Here is a tiny trained network, its code and every weight. The questions are about switching its units off for an input and a class, where a switched-off unit gives its printed mean instead of its output.

import numpy as np


def w(rows, s, z=0):
    codes = np.array(rows[::2]) - 128.0
    scale = np.full(codes.shape[1], s)
    scale[-1] = z or s
    return codes * scale


def f(y):
    return np.maximum(y, 0)


def log_softmax(a):
    a = a - a.max(-1, keepdims=True)
    return a - np.log(np.exp(a).sum(-1, keepdims=True))


def net(x, mask):
    res = np.array(x, float).reshape(1, 5) / 4 @ E
    y = f(res @ A[0][:, :-1].T + A[0][:, -1])
    res = res + np.where(mask, y, B[0][:, -1]) @ B[0][:, :-1]
    return log_softmax(res[-1] @ U[:, :-1].T + U[:, -1])


A, B = {}, {}
E = w([
[45,107,247,75,141,88,164],'x0',
[158,213,139,139,213,147,171],'x1',
[201,62,135,226,190,168,88],'x2',
[74,196,125,94,156,148,170],'x3',
[76,133,98,149,122,147,114],'x4',
],0.011)
A[0] = w([
[170,67,156,155,132,69,163,87],'N1',
[177,129,153,54,93,70,174,50],'N2',
[134,8,134,180,84,97,126,87],'N3',
[134,44,145,172,81,128,59,108],'N4',
[99,158,61,118,85,108,168,107],'N5',
[155,56,71,109,121,76,124,3],'N6',
[104,229,86,134,92,169,119,178],'N7',
],0.013,0.0058)
B[0] = w([
[187,12,127,49,110,98,104,185],'N1',
[68,58,216,43,148,76,88,187],'N2',
[107,53,200,72,100,28,235,243],'N3',
[95,116,190,75,141,1,193,248],'N4',
[198,90,92,150,169,68,193,195],'N5',
[120,175,165,31,54,110,42,168],'N6',
[174,102,161,93,175,21,178,226],'N7',
],0.009,0.012)
U = w([
[151,92,157,152,179,130,154,190],'0',
[161,78,105,147,107,79,159,146],'1',
[5,153,191,40,162,112,164,254],'2',
[50,163,91,194,58,172,74,2],'3',
],0.012,0.0079)

Each question gives the input, the list of numbers given to net, and the class t.
The units are the neurons (one row each of A and B). Each row of codes is followed by its name. A weight is (code - 128) times the scale printed after its matrix; where a second scale follows, it is the last column's (A, B and U).
mask holds one flag per neuron, in row order. A switched-off neuron (its flag False) gives its mean, the last column of its row in B, instead of its output. The means were averaged over made-up inputs and are rounded, as every weight is.
A unit's drop is (log p(t) with every unit on - log p(t) with that unit switched off) / (log p(t) with every unit on - log p(t) with every unit switched off).
The circuit of an input: a set's keep is (log p(t) with only the set's units on - log p(t) with every unit switched off) / (log p(t) with every unit on - log p(t) with every unit switched off). Starting from all 7 units, units are removed one at a time, each time the one whose removal leaves the highest keep (on an exact tie, the one counted first), for as long as the keep stays at least 0.8.
circuit, biggest first: the units of the circuit, biggest drop first
k most important neurons: the k neurons with the biggest drops, biggest first
drop of u: that unit's drop, to one decimal
input [-1,-8,4,-6,-7], class 2: circuit, biggest first => N4
input [-7,-4,-2,-5,-2], class 2: circuit, biggest first => N6; N4
input [6,8,1,-6,0], class 0: 2 most important neurons => N4; N3
input [-2,1,5,3,8], class 0: circuit, biggest first => N3; N4
input [2,7,1,-7,-1], class 0: circuit, biggest first => N3; N4
input [-6,-3,-4,-3,-7], class 2: circuit, biggest first => N6; N2
input [3,3,8,5,8], class 0: circuit, biggest first => N4; N3
input [-3,-6,5,-3,-6], class 2: circuit, biggest first => N4; N6
input [-8,3,-1,-4,-7], class 0: 4 most important neurons => N3; N4; N5; N1
input [-7,8,0,5,6], class 1: 2 most important neurons => N7; N5
input [-3,-4,-5,8,-1], class 1: circuit, biggest first => N5; N4
input [-7,-5,4,1,1], class 2: 3 most important neurons => N4; N6; N5
input [-6,8,-6,7,-4], class 1: 3 most important neurons => N5; N7; N4
input [6,-3,6,-6,-8], class 2: 2 most important neurons => N4; N3
input [2,8,7,4,-5], class 0: circuit, biggest first => N4
input [-2,-1,3,5,2], class 0: circuit, biggest first => N4; N3
input [-7,-6,-4,-7,5], class 2: 3 most important neurons => N4; N6; N3
input [-4,-8,-7,8,4], class 1: drop of N6 => 0.0
input [-1,-7,5,1,4], class 2: drop of N4 => 0.1
input [-4,-3,-2,8,3], class 1: drop of N5 => 0.2
input [-8,0,-4,8,-8], class 1: circuit, biggest first => N5
